[[-2.26, -0.56, 0.87, 1.33],
 [-0.54, -0.78, 0.76, 0.76],
 [-1.56, 0.81, 1.02, 0.18],
 [-0.34, 0.87, 0.82, 0.17],
 [-1.23, -0.63, 0.33, -0.11],
 [-0.90, 1.20, -0.12, 0.27],
 [-0.69, -0.66, 0.25, -0.03],
 [-0.20, 0.47, 1.65, -0.44],
 [-1.38, 0.04, 1.13, 2.04],
 [-0.62, 0.88, 0.42, 0.30],
 [-1.16, -0.54, 0.37, 0.42],
 [-1.88, 0.09, 0.33, 0.86]]
Report the entry directly below the smallest entry.
-0.54
The second entry on the diagonal from the top-right corner -> 0.76
Report the maximum.
2.04
Report the largest entry in the last row.
0.86
Report the 2nd-last entry, reading row by row.
0.33
The smallest entry in the first column -> -2.26
The bottom-left entry -> -1.88
The entry directly above the largest entry: -0.44
Report the entry in the top-right corner.
1.33
The entry just right of the smallest entry -> -0.56
The entry just left of 0.18 -> 1.02
The third entry on the diagonal from the top-right corner: 0.81
The fifth-last entry, reading row by row -> 0.42
The entry directly below 0.47: 0.04
The entry directly below 1.13: 0.42
Report the entry just right of 0.47.
1.65
Report the entry just right of 0.04.
1.13
Report the entry directly above 0.27.
-0.11
Report the entry just right of -0.56.
0.87
Report the entry just left of -0.11.
0.33
Report the entry just left of -0.63.
-1.23
The entry directly below -0.69: -0.20
Report the entry directly below 0.88.
-0.54
Report the entry directly below -0.12.
0.25

X =
185,97,51,72,233,23,94,134,89,208,166,88
147,125,106,183,192,113,129,147,71,166,103,110
Which number is the last entry, reading row by row?
A: 110
Which number is the entry just left of the largest entry?
A: 72
Which number is the top-left entry?
A: 185
Which number is the second largest entry?
A: 208
Which number is the entry just left of 183?
A: 106
The entry directly above 71 is 89
The smallest entry in the last column: 88

[[ 15 -21  15   1  -8 -11 -15  -1  32]
 [  0  16 -16  18  16  16   8  -2 -22]
 [-11   2  15   4  11   8 -19 -31  22]
 [-11  -7  -2 -19 -16 -16  16  -1  17]
 [ -1  -1   9   5  14  17 -17 -14   3]
 [-13 -13   0  -9   8  10  -1 -15   1]
 [  9   6 -36  20  23  19  23  22 -32]
 [ 12 -21  10 -10 -11 -11  -9   2  29]
 [ -5 -31 -10 -24  -3   3   7  14  -9]
 [ 28 -23   1   7  10  10 -27  12  12]
 [-19  14  12  18  11   4  -1 -29  12]
 [ -2  27 -31  23  21  13  20   7 -29]
 [-10  20  13  13   9   8 -10 -26   3]
 [-17  12  12   7   9   7 -10 -27  10]]
Indices start at 0.
Give the entry in the bottom-right corner.
10
The entry in row 2 and column 0 -> -11
Give the entry in row 0 and column 1.
-21
Give the entry at row 0, column 2.
15
The top entry of the column that holds the largest entry -> 32
The entry at row 1, column 2: -16
The entry in the top-left corner is 15
Give the entry in row 1 and column 0.
0
Give the bottom-left entry.
-17
The entry just left of the largest entry is -1
The entry just right of the smallest entry -> 20
The entry in row 2 and column 2 is 15
Give the entry directly above the smallest entry.
0
The entry just right of -5 is -31
The entry in row 2 and column 1 is 2
Give the entry directly above -26.
7

[[-15  10   6   8  19   5 -18  -8  19 -18  -6 -16  -1]
 [-22  -7 -10 -13 -15   9  15  11 -15   8  11  -3   9]
 [-21  17  18 -12   8  11   5   9   5 -15  11 -20  -5]
 [  7  11   8  16  -3 -18   9   3  -2   3 -18  -7  -6]
 [-11  -6 -21   8   2  -5 -21   9   5  20 -11   8  16]
 [ 11  -8  -6  14 -16 -14  17 -16 -19  -2 -10  -3  10]
 [-10  -2 -17  16   2 -10 -19  12   5  17 -13   1   4]
 [ -9  -1 -13  16   3 -11 -22   6   6  10 -14  -3   5]
 [ -6   9  11  12  -7 -13  19   7 -13  -7 -13 -14  -4]
 [-13  -5 -13   4 -21 -12  16  28 -24  23 -10   7  14]
 [ -7  16  12  10  -1 -11  10  21  -7   6 -14 -13   1]
 [ -9  15  22 -10  14  12   4   1  11 -20  10 -17 -16]]
What is the last entry of the largest entry's row? 14
The 2nd entry on the diagonal from the top-right corner -> -3
What is the 4th entry in reading order? 8
The entry in the top-left corner is -15
The third-last entry, reading row by row: 10
The entry just left of -24 is 28
What is the entry directly below the smallest entry? -7
What is the bottom entry of the column that holds the largest entry? 1
What is the largest entry in the last row? 22
The first entry on the diagonal from the top-right corner is -1
What is the entry in the bottom-right corner? -16
What is the bottom entry of the column that holds the smallest entry? 11
What is the 2nd entry, reading row by row? 10
What is the fifth entry, reading row by row? 19
The entry in the bottom-left corner: -9
What is the largest entry in the last column? 16
What is the smallest entry in the first column? -22
The largest entry in the first column is 11
The fourth-last entry, reading row by row: -20
What is the entry just right of 23? -10
The 2nd largest entry is 23
What is the entry just left of the largest entry? 16
The top entry of the column that holds the largest entry: -8
What is the smallest entry? -24
What is the second entry on the main diagonal? -7

a = [[149, 61, 96, 54, 113, 89, 179, 140, 96, 146, 112, 126, 127, 205, 127], [146, 140, 129, 67, 142, 119, 141, 151, 149, 153, 164, 139, 152, 137, 124], [111, 86, 137, 121, 119, 135, 135, 90, 142, 142, 110, 124, 57, 150, 72], [157, 102, 135, 102, 107, 109, 141, 154, 145, 122, 105, 137, 125, 151, 177], [115, 151, 123, 107, 106, 98, 149, 130, 146, 84, 145, 100, 142, 147, 142]]
Which number is the minimum?
Answer: 54
The entry just right of the centre entry: 142
Which number is the maximum?
Answer: 205
The entry just left of the largest entry -> 127
Which number is the entry just left of the smallest entry?
Answer: 96
Which number is the entry just right of 147?
Answer: 142
Which number is the entry just right of 100?
Answer: 142
Which number is the entry at the centre?
Answer: 90
The entry just left of the centre entry: 135
The entry just right of the largest entry: 127
